Here is a tiny trained network, its code and every weight. The questions are about switching its units off for an input and a class, where a switched-off unit gives its printed mean instead of its output.

import numpy as np


def w(rows, s, z=0):
    codes = np.array(rows[::2]) - 128.0
    scale = np.full(codes.shape[1], s)
    scale[-1] = z or s
    return codes * scale


def norm(h):
    return h / np.sqrt((h * h).mean(-1, keepdims=True) + 1e-5)


def f(y):
    return np.maximum(y, 0)


def log_softmax(a):
    a = a - a.max(-1, keepdims=True)
    return a - np.log(np.exp(a).sum(-1, keepdims=True))


def net(x, mask):
    res = np.array(x, float).reshape(1, 5) / 4 @ E
    u = 0
    for l in range(3):
        y = f(norm(res) @ A[l][:, :-1].T + A[l][:, -1])
        res = res + np.where(mask[u : u + 10], y, B[l][:, -1]) @ B[l][:, :-1]
        u += 10
    return log_softmax(norm(res)[-1] @ U[:, :-1].T + U[:, -1])


A, B = {}, {}
E = w([
[160,172,54,44,182,113,212,171,120,130,154],'x0',
[46,159,198,122,244,66,137,87,147,94,170],'x1',
[116,148,148,116,115,190,165,112,58,39,35],'x2',
[70,126,76,161,193,150,138,123,112,230,63],'x3',
[156,254,58,154,175,173,43,116,173,73,120],'x4',
],0.0071)
A[0] = w([
[121,145,167,27,90,150,52,150,138,55,179,52],'0.n0',
[131,255,57,54,178,100,191,228,90,112,140,66],'0.n1',
[98,184,169,47,158,219,85,120,35,51,41,3],'0.n2',
[94,121,199,86,106,167,160,166,102,121,89,135],'0.n3',
[75,151,155,203,92,159,70,79,176,104,97,102],'0.n4',
[116,245,66,200,136,131,150,142,133,79,132,28],'0.n5',
[205,126,145,45,98,68,135,78,65,58,134,89],'0.n6',
[19,134,34,171,199,138,120,140,58,213,63,15],'0.n7',
[92,206,184,76,180,123,114,69,123,100,92,116],'0.n8',
[77,143,147,155,216,99,136,140,109,133,160,67],'0.n9',
],0.0072,0.0059)
B[0] = w([
[151,132,199,108,151,158,80,217,165,126,126,195],'0.n0',
[115,14,140,87,153,164,54,31,123,93,124,254],'0.n1',
[104,162,109,66,82,26,102,47,176,99,83,225],'0.n2',
[95,129,113,152,81,74,147,107,194,135,102,204],'0.n3',
[157,40,130,159,162,157,106,102,162,149,146,224],'0.n4',
[230,184,112,216,172,166,162,135,172,193,140,191],'0.n5',
[138,137,163,76,154,127,107,206,116,149,79,210],'0.n6',
[148,150,217,41,133,123,76,254,159,115,86,234],'0.n7',
[165,122,124,193,89,105,178,156,75,133,99,225],'0.n8',
[132,145,102,162,121,100,101,148,44,122,143,193],'0.n9',
],0.0094,0.0053)
A[1] = w([
[129,82,33,70,194,124,200,74,82,102,128,93],'1.n0',
[159,109,11,109,67,240,144,167,68,139,112,31],'1.n1',
[151,97,96,88,67,152,38,126,155,168,105,179],'1.n2',
[138,144,72,101,124,53,69,119,161,210,225,1],'1.n3',
[99,112,149,243,103,168,127,67,157,131,142,67],'1.n4',
[158,123,52,50,198,155,233,139,130,105,174,69],'1.n5',
[2,74,139,55,88,161,218,154,146,141,151,76],'1.n6',
[132,182,174,144,130,88,104,148,75,72,165,70],'1.n7',
[58,130,180,83,74,68,233,129,68,183,192,60],'1.n8',
[104,129,177,147,215,97,175,80,74,95,160,57],'1.n9',
],0.0086,0.0043)
B[1] = w([
[102,138,180,179,100,103,38,86,75,113,129,156],'1.n0',
[84,144,107,176,176,98,184,136,80,75,148,165],'1.n1',
[103,143,165,149,151,86,158,123,49,113,160,255],'1.n2',
[102,224,120,57,47,61,97,51,183,126,80,167],'1.n3',
[107,71,143,112,126,145,94,77,57,120,117,163],'1.n4',
[75,83,248,137,201,153,77,73,73,94,115,148],'1.n5',
[193,83,118,156,91,118,117,71,165,158,81,173],'1.n6',
[114,119,66,131,143,88,176,190,138,136,199,155],'1.n7',
[229,84,69,183,106,167,150,126,162,157,100,182],'1.n8',
[96,112,127,188,159,104,223,145,103,108,137,157],'1.n9',
],0.011,0.0093)
A[2] = w([
[190,221,59,178,208,255,102,52,182,140,178,41],'2.n0',
[62,118,113,91,131,179,129,251,133,137,174,36],'2.n1',
[42,136,64,108,171,175,132,168,81,244,24,90],'2.n2',
[118,150,144,68,92,87,95,91,143,238,230,80],'2.n3',
[112,59,187,163,140,70,123,155,96,140,103,253],'2.n4',
[168,91,167,63,73,172,136,208,189,63,236,62],'2.n5',
[90,176,111,135,64,97,204,112,109,91,85,151],'2.n6',
[78,162,119,192,159,101,207,120,94,121,157,81],'2.n7',
[146,205,114,176,127,103,80,135,95,81,149,142],'2.n8',
[153,159,111,147,56,128,162,154,44,86,183,49],'2.n9',
],0.0094,0.0053)
B[2] = w([
[171,10,127,102,73,157,155,118,94,202,86,145],'2.n0',
[144,118,112,105,60,78,63,102,38,138,111,137],'2.n1',
[172,165,221,101,153,112,182,185,250,49,141,151],'2.n2',
[121,149,106,113,89,95,145,109,127,45,63,154],'2.n3',
[122,172,109,105,157,187,102,139,96,131,171,254],'2.n4',
[154,238,177,61,187,151,115,210,140,172,72,147],'2.n5',
[101,168,35,125,110,92,86,132,197,139,149,163],'2.n6',
[102,146,80,168,88,116,159,156,122,121,162,152],'2.n7',
[136,81,107,168,95,135,199,151,163,176,121,179],'2.n8',
[69,115,148,164,194,91,170,169,177,123,162,146],'2.n9',
],0.013,0.015)
U = w([
[176,173,228,55,174,144,126,252,198,110,96,143],'0',
[76,66,194,117,160,182,45,87,62,79,146,175],'1',
[224,45,113,168,82,150,187,134,138,217,71,110],'2',
[79,206,90,100,35,53,135,86,173,59,50,128],'3',
[73,168,75,200,190,105,213,211,105,109,201,121],'4',
[154,184,83,100,134,137,71,167,84,200,159,153],'5',
[112,177,119,59,134,190,166,82,192,198,204,6],'6',
],0.016,0.013)

Each question gives the input, the list of numbers given to net, and the class t.
The units are the neurons (one row each of A and B). Each row of codes is followed by its name. A weight is (code - 128) times the scale printed after its matrix; where a second scale follows, it is the last column's (A, B and U).
mask holds one flag per neuron, layer by layer. A switched-off neuron (its flag False) gives its mean, the last column of its row in B, instead of its output. The means were averaged over made-up inputs and are rounded, as every weight is.
A unit's drop is (log p(t) with every unit on - log p(t) with that unit switched off) / (log p(t) with every unit on - log p(t) with every unit switched off).
The circuit of an input: a set's keep is (log p(t) with only the set's units on - log p(t) with every unit switched off) / (log p(t) with every unit on - log p(t) with every unit switched off). Starting from the 12 units with the biggest drops (on a tie, the unit counted first), units are removed one at a time, each time the one whose removal leaves the highest keep (on an exact tie, the one counted first), for as long as the keep stays at least 0.8.
units of the circuit, in order: the units of the circuit, biggest drop first
k most important neurons: the k neurons with the biggest drops, biggest first
k most important neurons of layer l: the k neurons of layer l with the biggest drops, biggest first
input [-5,4,6,4,0], class 3: 2 most important neurons of layer 0 -> 0.n2, 0.n1
input [3,-5,-7,-5,-1], class 3: 2 most important neurons -> 1.n3, 0.n7
input [7,5,-6,5,-8], class 2: units of the circuit, in order -> 1.n8
input [-3,8,6,3,8], class 2: units of the circuit, in order -> 0.n5, 2.n0
input [7,-6,5,6,1], class 1: units of the circuit, in order -> 0.n1, 1.n0
input [-5,-8,-2,1,-6], class 4: 2 most important neurons -> 1.n1, 0.n1
input [-7,4,-8,0,6], class 3: 2 most important neurons -> 1.n3, 2.n3
input [1,-3,-3,7,0], class 0: 2 most important neurons -> 0.n7, 2.n2
input [-6,3,-5,6,4], class 0: 4 most important neurons -> 0.n7, 0.n1, 0.n2, 1.n0
input [-2,-8,-8,6,3], class 3: 2 most important neurons -> 1.n3, 0.n8
input [-8,4,-6,4,7], class 1: 2 most important neurons -> 1.n4, 0.n4
input [-2,-1,-3,-3,-3], class 5: 4 most important neurons -> 0.n2, 0.n5, 1.n8, 0.n7
input [8,0,7,5,-7], class 1: 2 most important neurons -> 0.n1, 1.n0
input [4,2,-5,-4,3], class 3: units of the circuit, in order -> 1.n3
input [3,7,-4,7,8], class 2: 2 most important neurons -> 2.n0, 0.n5
input [-4,5,-8,0,-6], class 3: 2 most important neurons -> 1.n3, 2.n3
input [8,8,5,-2,0], class 1: 2 most important neurons of layer 1 -> 1.n0, 1.n5
input [-5,-6,-2,4,5], class 4: 3 most important neurons -> 1.n2, 0.n1, 1.n1
input [0,8,5,8,2], class 0: 3 most important neurons -> 0.n7, 2.n2, 1.n2
input [-6,8,5,2,-4], class 4: units of the circuit, in order -> 1.n9
input [-7,-8,-6,5,5], class 4: 2 most important neurons of layer 1 -> 1.n2, 1.n1
input [3,-8,-4,-6,8], class 2: 2 most important neurons of layer 0 -> 0.n5, 0.n7
input [2,4,7,1,-7], class 2: 3 most important neurons of layer 1 -> 1.n8, 1.n6, 1.n3
input [-3,-1,4,7,8], class 2: 2 most important neurons of layer 0 -> 0.n5, 0.n6
input [-6,8,0,1,7], class 4: 2 most important neurons of layer 0 -> 0.n8, 0.n1
